Here is a tiny trained network, its code and every weight. The questions are about switching its units off for an input and a target symbol, where a switched-off unit gives its printed mean instead of its output.

import numpy as np


def w(rows, s, z=0):
    codes = np.array(rows[::2]) - 128.0
    scale = np.full(codes.shape[1], s)
    scale[-1] = z or s
    return codes * scale


def norm(h):
    return h / np.sqrt((h * h).mean(-1, keepdims=True) + 1e-5)


def softmax(a):
    e = np.exp(a - a.max(-1, keepdims=True))
    return e / e.sum(-1, keepdims=True)


def log_softmax(a):
    a = a - a.max(-1, keepdims=True)
    return a - np.log(np.exp(a).sum(-1, keepdims=True))


def net(x, mask):
    ids = ['αβδεζηλξπστψ'.index(c) for c in x.split()]
    T = len(ids)
    res = E[ids] + P[:T]
    u = 0
    for l in range(3):
        r = norm(res)
        for j in range(2):
            rows = slice(2 * j, 2 * j + 2)
            q, k, v = (r @ M[l][rows].T for M in (Q, K, V))
            z = softmax(np.where(np.tri(T) > 0, q @ k.T / 2**0.5, -1e9)) @ v
            o = O[l][rows]
            res = res + np.where(mask[u + j], z, o[:, -1]) @ o[:, :-1]
        u += 2
    return log_softmax(norm(res)[-1] @ U[:, :-1].T + U[:, -1])


Q, K, V, O = {}, {}, {}, {}
E = w([
[101,71,57,149,206,110,49,139,165,183,123,162],'α',
[100,58,68,134,149,79,234,131,202,100,79,157],'β',
[158,96,53,143,83,93,29,91,125,104,54,157],'δ',
[157,150,148,189,107,99,54,80,253,118,83,214],'ε',
[161,214,86,242,215,112,163,130,138,100,25,41],'ζ',
[107,142,57,97,39,233,138,89,177,145,129,88],'η',
[202,61,142,252,91,57,150,74,115,54,249,95],'λ',
[194,150,84,84,102,205,173,251,61,182,129,131],'ξ',
[201,193,99,114,89,124,129,235,141,219,186,115],'π',
[222,170,153,84,161,153,15,161,161,149,192,131],'σ',
[208,111,195,119,137,180,110,179,86,169,79,145],'τ',
[80,111,121,198,163,159,45,151,162,105,115,215],'ψ',
],0.02)
P = w([
[4,102,198,133,128,95,53,56,3,164,79,102],'0',
[142,60,138,209,130,137,39,124,179,158,73,181],'1',
[165,69,134,191,118,135,67,122,201,170,77,181],'2',
[181,90,124,175,97,129,84,130,190,154,87,176],'3',
[151,88,102,164,84,129,104,162,173,143,84,158],'4',
[172,107,92,160,107,148,127,141,189,151,112,190],'5',
[172,114,85,147,99,161,149,136,184,158,116,163],'6',
[149,134,62,132,93,157,155,169,196,105,136,159],'7',
[182,157,65,116,110,162,185,132,192,109,159,175],'8',
[191,168,53,121,93,159,215,153,209,95,166,161],'9',
],0.013)
Q[0] = w([
[142,163,244,88,119,145,130,144,6,161,226,85],'0.h0',
[195,161,172,86,106,179,107,198,88,179,147,109],'0.h0',
[118,73,2,196,99,119,125,112,246,83,78,207],'0.h1',
[22,115,102,154,149,106,142,50,153,87,87,119],'0.h1',
],0.038)
K[0] = w([
[119,55,201,125,156,96,4,108,112,157,63,157],'0.h0',
[81,150,140,75,107,170,36,108,95,198,107,172],'0.h0',
[142,155,83,118,78,129,251,135,141,101,199,125],'0.h1',
[202,106,53,158,145,184,140,208,193,97,137,150],'0.h1',
],0.038)
V[0] = w([
[64,26,210,5,93,116,150,115,134,128,186,185],'0.h0',
[129,112,120,116,173,141,116,102,176,100,117,91],'0.h0',
[93,176,114,21,178,107,124,158,157,150,33,163],'0.h1',
[118,126,187,133,169,160,160,96,39,61,71,134],'0.h1',
],0.031)
O[0] = w([
[63,103,128,168,37,210,218,177,123,203,251,188,6],'0.h0',
[120,118,79,154,84,158,105,153,47,134,42,119,126],'0.h0',
[153,156,56,110,161,96,147,129,135,228,19,163,69],'0.h1',
[155,147,195,181,72,103,125,134,26,218,153,147,60],'0.h1',
],0.013,0.022)
Q[1] = w([
[198,198,118,115,180,80,189,152,141,178,107,127],'1.h0',
[2,97,56,204,148,76,113,32,196,105,81,151],'1.h0',
[107,66,56,207,131,69,131,148,137,74,106,205],'1.h1',
[250,127,123,139,81,134,151,219,112,208,146,181],'1.h1',
],0.039)
K[1] = w([
[145,166,95,143,202,84,145,159,81,193,125,154],'1.h0',
[136,128,60,138,94,137,183,22,254,116,80,93],'1.h0',
[135,109,64,141,136,115,232,112,131,85,104,141],'1.h1',
[45,139,127,123,71,93,132,123,47,219,94,169],'1.h1',
],0.041)
V[1] = w([
[178,148,128,143,212,134,117,233,88,133,133,141],'1.h0',
[146,150,121,32,119,219,122,76,99,182,102,2],'1.h0',
[114,164,155,245,186,108,138,158,114,94,82,185],'1.h1',
[98,34,83,156,122,37,229,64,103,102,115,95],'1.h1',
],0.031)
O[1] = w([
[47,75,217,96,178,115,103,229,141,107,118,79,105],'1.h0',
[113,210,99,10,54,192,139,61,53,88,100,144,62],'1.h0',
[99,47,202,130,185,132,89,147,134,53,61,183,45],'1.h1',
[222,8,194,212,183,86,149,176,175,164,123,54,253],'1.h1',
],0.011,0.0037)
Q[2] = w([
[67,133,14,122,143,169,155,174,232,142,58,182],'2.h0',
[116,177,253,154,113,127,125,208,30,208,192,179],'2.h0',
[137,127,150,110,159,159,149,224,133,228,94,174],'2.h1',
[25,82,66,255,127,92,105,38,161,84,71,137],'2.h1',
],0.036)
K[2] = w([
[229,172,104,97,135,174,228,252,175,150,76,170],'2.h0',
[71,161,225,98,88,176,35,110,30,209,113,155],'2.h0',
[42,59,111,160,111,76,129,72,110,221,107,141],'2.h1',
[161,202,104,124,171,119,217,188,236,96,119,37],'2.h1',
],0.032)
V[2] = w([
[214,162,153,71,91,114,183,253,161,84,132,142],'2.h0',
[85,168,153,172,74,104,78,159,178,82,80,162],'2.h0',
[126,97,191,7,66,87,149,194,100,180,118,148],'2.h1',
[46,219,175,216,141,157,215,81,110,188,107,86],'2.h1',
],0.029)
O[2] = w([
[115,78,153,227,116,96,113,96,128,148,86,159,152],'2.h0',
[153,136,74,138,113,118,203,107,104,80,153,121,138],'2.h0',
[155,57,42,121,137,128,137,80,161,119,182,118,1],'2.h1',
[141,165,126,94,200,137,95,96,170,17,4,94,18],'2.h1',
],0.014,0.015)
U = w([
[83,88,83,59,145,124,98,193,111,144,163,74,57],'α',
[141,79,94,184,108,151,137,145,156,141,100,127,208],'β',
[160,83,92,87,87,65,114,101,61,141,144,121,86],'δ',
[206,170,105,143,147,109,155,186,120,70,126,187,23],'ε',
[155,149,148,146,158,102,127,108,107,90,58,53,148],'ζ',
[94,163,92,118,85,165,128,83,126,130,102,133,253],'η',
[126,104,154,153,97,141,118,111,134,83,173,103,205],'λ',
[75,175,179,100,144,50,140,88,155,190,151,139,143],'ξ',
[103,87,111,86,169,125,143,86,223,83,145,137,60],'π',
[190,143,170,120,167,168,155,71,99,172,147,147,117],'σ',
[139,179,155,138,173,188,125,164,155,146,127,68,44],'τ',
[2,109,136,137,188,121,113,139,84,92,117,177,85],'ψ',
],0.014,0.0052)

Each question gives the input, a string of symbols that net reads in full, and the target symbol t.
The units are the heads (2 rows each of Q, K, V and O). Each row of codes is followed by its name. A weight is (code - 128) times the scale printed after its matrix; where a second scale follows, it is the last column's (O and U).
mask holds one flag per head, layer by layer. A switched-off head (its flag False) gives its mean, the last column of its rows in O, instead of its output. The means were averaged over made-up inputs and are rounded, as every weight is.
A unit's drop is (log p(t) with every unit on - log p(t) with that unit switched off) / (log p(t) with every unit on - log p(t) with every unit switched off).
The circuit of an input: a set's keep is (log p(t) with only the set's units on - log p(t) with every unit switched off) / (log p(t) with every unit on - log p(t) with every unit switched off). Starting from all 6 units, units are removed one at a time, each time the one whose removal leaves the highest keep (on an exact tie, the one counted first), for as long as the keep stays at least 0.8.
circuit, biggest first: the units of the circuit, biggest drop first
unit that matters most: the unit with the biggest drop
which heads matter: for each layer, one digit per head in row order, 1 if its drop is at least 0.15 and else 0, layers parted by /
input α τ η λ ε ε, target λ: unit that matters most	0.h1
input ξ ψ σ ζ ψ τ σ β ξ, target π: which heads matter	11 / 11 / 01
input ξ σ π α δ ψ, target π: which heads matter	01 / 00 / 00
input α ξ ψ δ β τ δ, target β: which heads matter	00 / 00 / 00
input δ ψ ε, target ε: circuit, biggest first	0.h1, 2.h0, 2.h1, 0.h0
input ξ λ ζ β σ ε ζ π σ ξ, target π: circuit, biggest first	2.h1, 0.h1, 0.h0
input τ σ α ε, target ε: which heads matter	11 / 10 / 11
input ξ ξ β λ β π τ ε, target π: which heads matter	01 / 00 / 00
input π α τ, target ξ: which heads matter	10 / 00 / 01
input σ α η η ξ η ψ ξ, target η: which heads matter	10 / 01 / 00
input ψ β α σ, target ε: which heads matter	11 / 11 / 11
input τ α σ σ η π δ π δ, target π: which heads matter	11 / 00 / 00
input δ σ β τ λ α ξ ξ σ α, target ξ: circuit, biggest first	2.h1, 0.h1
input δ π σ, target α: unit that matters most	0.h1
input λ τ ξ σ, target λ: which heads matter	01 / 00 / 00
input ε τ α λ ψ α σ, target ψ: circuit, biggest first	0.h1, 1.h1, 0.h0
input π λ η σ, target ξ: circuit, biggest first	0.h0, 2.h1
input σ δ σ λ β ψ τ, target η: circuit, biggest first	1.h1, 0.h0
input ζ ε ψ β ε ε ξ σ, target δ: which heads matter	01 / 00 / 01
input π λ η, target η: which heads matter	01 / 10 / 00
input π β β α α β η α α, target η: circuit, biggest first	1.h0
input ξ π τ, target π: circuit, biggest first	2.h1, 0.h0, 0.h1
input δ λ η α η ξ ψ ε, target ξ: circuit, biggest first	0.h1, 2.h1
input ζ ψ β λ σ ε α ξ δ, target ξ: circuit, biggest first	2.h1, 0.h0
